Each row has a name. Each question is about the rows just above it. Places in a row count from 1.

27.6; -29.5; 84.1; -82.3 -> bul
27.6; -29.5; 12.3; 18.8 -> noleg
-18.4; 66.9; 4.0; -7.3 -> fafe
Where does 27.6; -29.5; 84.2; -82.3 differ from bul, and what was there?	3, 84.1
One entry of noleg was changed: 27.6; -29.4; 12.3; 18.8. Where, and from what?	2, -29.5
Where does 27.6; -29.4; 84.1; -82.3 differ from bul, and what was there?	2, -29.5
One entry of fafe was changed: -18.4; 66.8; 4.0; -7.3. Where, and from what?	2, 66.9
Where does 27.6; -29.5; 12.2; 18.8 differ from noleg, and what was there?	3, 12.3
Changed fafe: -18.4; 66.9; 4.1; -7.3. Place and old value:	3, 4.0
Changed bul: 27.6; -29.6; 84.1; -82.3. Place and old value:	2, -29.5

16.8; -10.5; -21.6; -32.6; -26.6; -46.2 -> fafe
16.8; -10.5; -21.6; 13.8; 24.7; -3.7 -> revi
-27.9; -4.3; -34.3; 9.3; -46.7; -9.1 -> rimi
Changed rimi: -27.9; -4.2; -34.3; 9.3; -46.7; -9.1. Place and old value:	2, -4.3
Changed rimi: -27.9; -4.4; -34.3; 9.3; -46.7; -9.1. Place and old value:	2, -4.3
Where does 16.8; -10.6; -21.6; 13.8; 24.7; -3.7 differ from revi, and what was there?	2, -10.5
Changed revi: 16.8; -10.5; -21.7; 13.8; 24.7; -3.7. Place and old value:	3, -21.6
Where does 16.8; -10.5; -21.5; 13.8; 24.7; -3.7 differ from revi, and what was there?	3, -21.6

-14.6; -0.4; 3.7; -4.4; -17.8; 74.4 = revi
-44.6; 21.5; -0.4; 59.0; 47.6; 11.5 = fafe
-14.6; -0.4; -6.5; -4.4; -17.8; 74.4 = riso
Where does -14.6; -0.4; -6.5; -4.4; -17.8; 74.5 differ from riso, and what was there?	6, 74.4
Changed fafe: -44.6; 21.5; -0.5; 59.0; 47.6; 11.5. Place and old value:	3, -0.4
One entry of riso was changed: -14.7; -0.4; -6.5; -4.4; -17.8; 74.4. Where, and from what?	1, -14.6
Changed fafe: -44.6; 21.5; -0.4; 58.9; 47.6; 11.5. Place and old value:	4, 59.0
Where does -14.6; -0.4; -6.5; -4.4; -17.7; 74.4 differ from riso, and what was there?	5, -17.8
Changed fafe: -44.6; 21.4; -0.4; 59.0; 47.6; 11.5. Place and old value:	2, 21.5
One entry of revi was changed: -14.6; -0.4; 3.6; -4.4; -17.8; 74.4. Where, and from what?	3, 3.7

-7.7; -35.8; -2.4; 4.3; -28.5; 13.6; 10.7; 20.2 : kabu
-2.1; -4.4; -1.2; -8.0; 10.0; 3.8; 1.3; -18.4 : Peg
4.1; 5.3; -4.7; -1.4; -38.2; 5.2; 21.5; -5.7 : revi
-1.4; 18.5; 4.5; 0.8; 94.6; -1.9; 20.0; 50.5 : Kig
2.0; 18.3; -1.6; -6.1; -2.7; 8.6; -28.5; 7.5 : pumi
3.6; 20.0; -2.6; -4.2; 0.2; -6.9; -15.0; 1.5 : fafe
3.6; -28.6; 1.1; -21.7; 17.0; -15.4; -18.8; -6.4 : bul
Where does -7.7; -35.7; -2.4; 4.3; -28.5; 13.6; 10.7; 20.2 differ from kabu, and what was there?	2, -35.8
One entry of revi was changed: 4.2; 5.3; -4.7; -1.4; -38.2; 5.2; 21.5; -5.7. Where, and from what?	1, 4.1

